Below is a small trained network, with its code and all its weights. Each question gives an input and a class and asks what happens when units are switched off, that is, made to give their printed mean instead of their output.

import numpy as np


def w(rows, s, z=0):
    codes = np.array(rows[::2]) - 128.0
    scale = np.full(codes.shape[1], s)
    scale[-1] = z or s
    return codes * scale


def norm(h):
    return h / np.sqrt((h * h).mean(-1, keepdims=True) + 1e-5)


def f(y):
    return np.maximum(y, 0)


def log_softmax(a):
    a = a - a.max(-1, keepdims=True)
    return a - np.log(np.exp(a).sum(-1, keepdims=True))


def net(x, mask):
    res = np.array(x, float).reshape(1, 8) / 4 @ E
    u = 0
    for l in range(2):
        y = f(norm(res) @ A[l][:, :-1].T + A[l][:, -1])
        res = res + np.where(mask[u : u + 7], y, B[l][:, -1]) @ B[l][:, :-1]
        u += 7
    return log_softmax(norm(res)[-1] @ U[:, :-1].T + U[:, -1])


A, B = {}, {}
E = w([
[137,111,150,117,137,175,115,171,175,83,127],'x0',
[155,134,132,96,136,139,96,125,150,109,101],'x1',
[111,156,138,131,188,131,113,92,173,134,143],'x2',
[54,165,248,90,24,113,43,44,149,158,94],'x3',
[88,239,169,106,156,202,91,198,41,240,144],'x4',
[45,131,151,140,179,110,126,117,95,121,148],'x5',
[158,94,104,254,168,140,40,92,128,134,23],'x6',
[196,179,134,200,147,81,34,231,134,97,212],'x7',
],0.0064)
A[0] = w([
[83,124,216,114,51,31,87,127,177,143,83,114],'0.n0',
[159,187,130,200,134,51,5,195,170,117,208,110],'0.n1',
[118,206,138,17,95,44,189,118,124,57,188,3],'0.n2',
[150,149,147,207,145,159,87,84,81,87,78,75],'0.n3',
[96,86,173,81,114,188,141,79,169,181,58,91],'0.n4',
[209,132,182,71,148,176,46,116,163,92,49,144],'0.n5',
[120,52,106,206,1,108,143,161,110,56,84,94],'0.n6',
],0.0067,0.0034)
B[0] = w([
[180,138,228,5,202,26,85,109,233,103,153,220],'0.n0',
[34,86,100,92,88,75,69,165,91,73,58,255],'0.n1',
[206,44,171,171,241,200,87,111,99,132,155,184],'0.n2',
[112,44,167,169,163,238,148,91,80,128,113,191],'0.n3',
[106,144,1,145,81,143,55,152,153,168,139,211],'0.n4',
[154,192,82,177,112,61,102,78,100,149,209,214],'0.n5',
[139,179,112,132,108,141,201,77,36,102,109,197],'0.n6',
],0.0069,0.0067)
A[1] = w([
[167,139,176,155,190,115,82,105,160,101,158,125],'1.n0',
[169,149,137,96,150,124,174,144,145,142,210,4],'1.n1',
[174,148,177,74,171,159,131,129,157,117,254,4],'1.n2',
[125,199,143,142,125,179,103,182,120,206,117,152],'1.n3',
[144,114,187,239,134,151,78,61,114,114,83,17],'1.n4',
[124,89,63,157,185,168,152,146,95,68,130,139],'1.n5',
[67,120,44,96,163,161,163,128,205,209,108,93],'1.n6',
],0.0079,0.0024)
B[1] = w([
[110,91,64,146,135,92,222,149,105,97,185,199],'1.n0',
[192,113,96,194,189,108,45,98,103,186,154,162],'1.n1',
[131,113,90,255,125,196,106,56,69,188,163,195],'1.n2',
[164,214,222,70,172,25,171,72,102,16,160,210],'1.n3',
[166,79,164,92,171,190,142,111,80,186,199,214],'1.n4',
[143,187,141,66,104,114,134,103,181,112,198,253],'1.n5',
[49,100,58,139,112,63,54,90,118,94,80,198],'1.n6',
],0.0089,0.0063)
U = w([
[110,144,107,117,118,127,104,63,74,130,127,163],'0',
[161,78,191,197,195,250,100,73,65,197,108,3],'1',
[95,157,135,114,91,140,134,74,94,114,110,236],'2',
[2,98,42,67,57,94,81,179,119,140,24,128],'3',
[152,195,196,99,154,116,198,66,148,107,64,205],'4',
[156,167,147,66,176,118,131,109,207,184,122,79],'5',
],0.0071,0.0014)

Each question gives the input, the list of numbers given to net, and the class t.
The units are the neurons (one row each of A and B). Each row of codes is followed by its name. A weight is (code - 128) times the scale printed after its matrix; where a second scale follows, it is the last column's (A, B and U).
mask holds one flag per neuron, layer by layer. A switched-off neuron (its flag False) gives its mean, the last column of its row in B, instead of its output. The means were averaged over made-up inputs and are rounded, as every weight is.
A unit's drop is (log p(t) with every unit on - log p(t) with that unit switched off) / (log p(t) with every unit on - log p(t) with every unit switched off).
The circuit of an input: a set's keep is (log p(t) with only the set's units on - log p(t) with every unit switched off) / (log p(t) with every unit on - log p(t) with every unit switched off). Starting from the 12 units with the biggest drops (on a tie, the unit counted first), units are removed one at a time, each time the one whose removal leaves the highest keep (on an exact tie, the one counted first), for as long as the keep stays at least 0.8.
circuit, biggest first: the units of the circuit, biggest drop first
unit that matters most: the unit with the biggest drop
k most important neurons: the k neurons with the biggest drops, biggest first
k most important neurons of layer l: the k neurons of layer l with the biggest drops, biggest first
input [-4,3,-2,-7,8,2,7,2], class 4: circuit, biggest first	[1.n3 1.n2]
input [3,3,1,-2,-3,4,-4,-6], class 3: unit that matters most	1.n6
input [-2,5,-2,2,5,-5,-8,-7], class 1: 3 most important neurons	[0.n2 0.n1 1.n2]
input [1,1,-5,2,4,8,-7,-7], class 1: 3 most important neurons	[0.n2 0.n1 1.n2]
input [-3,5,0,7,1,4,6,-3], class 5: 2 most important neurons	[0.n0 1.n2]
input [-5,3,4,1,-7,-5,7,-3], class 1: circuit, biggest first	[1.n4 0.n3]
input [-6,1,-2,2,3,0,4,-2], class 1: 2 most important neurons	[0.n3 1.n4]
input [-8,-2,5,-2,1,-6,7,8], class 3: 2 most important neurons of layer 1	[1.n2 1.n3]
input [4,-7,0,5,-5,0,8,1], class 1: 4 most important neurons of layer 1	[1.n4 1.n3 1.n5 1.n6]
input [1,4,4,-4,-5,7,-8,-6], class 1: circuit, biggest first	[0.n2 1.n2]
input [6,-2,-2,5,1,-7,-6,6], class 1: 3 most important neurons of layer 1	[1.n2 1.n5 1.n3]
input [-5,-3,0,-1,-8,-5,-8,1], class 1: circuit, biggest first	[0.n2 1.n2]
input [-7,6,0,-6,2,-8,5,-7], class 3: 2 most important neurons	[1.n6 0.n2]
input [8,0,6,7,1,3,-3,8], class 3: circuit, biggest first	[0.n1]
input [-7,1,2,-7,6,-1,-7,-5], class 1: 2 most important neurons of layer 1	[1.n2 1.n1]
input [-6,5,0,8,-6,-7,-1,-3], class 5: 2 most important neurons of layer 1	[1.n6 1.n3]
input [8,7,3,0,-4,-6,-1,8], class 3: 2 most important neurons	[0.n1 1.n3]
input [5,2,-7,5,-5,4,-8,0], class 1: 2 most important neurons	[0.n2 1.n2]
input [2,-5,-2,-7,-2,6,-8,1], class 1: circuit, biggest first	[1.n2 0.n2]
input [-8,6,-1,7,-6,-3,0,-5], class 5: 3 most important neurons	[0.n0 0.n1 1.n6]
input [7,-3,-4,-7,7,-7,4,1], class 4: 2 most important neurons	[1.n3 0.n4]
input [3,5,6,-1,-3,-6,4,-8], class 3: unit that matters most	0.n4
input [-2,-6,3,-7,3,1,7,8], class 3: 2 most important neurons of layer 0	[0.n1 0.n2]
input [2,3,-2,-8,8,4,-8,-6], class 1: 2 most important neurons of layer 0	[0.n1 0.n2]
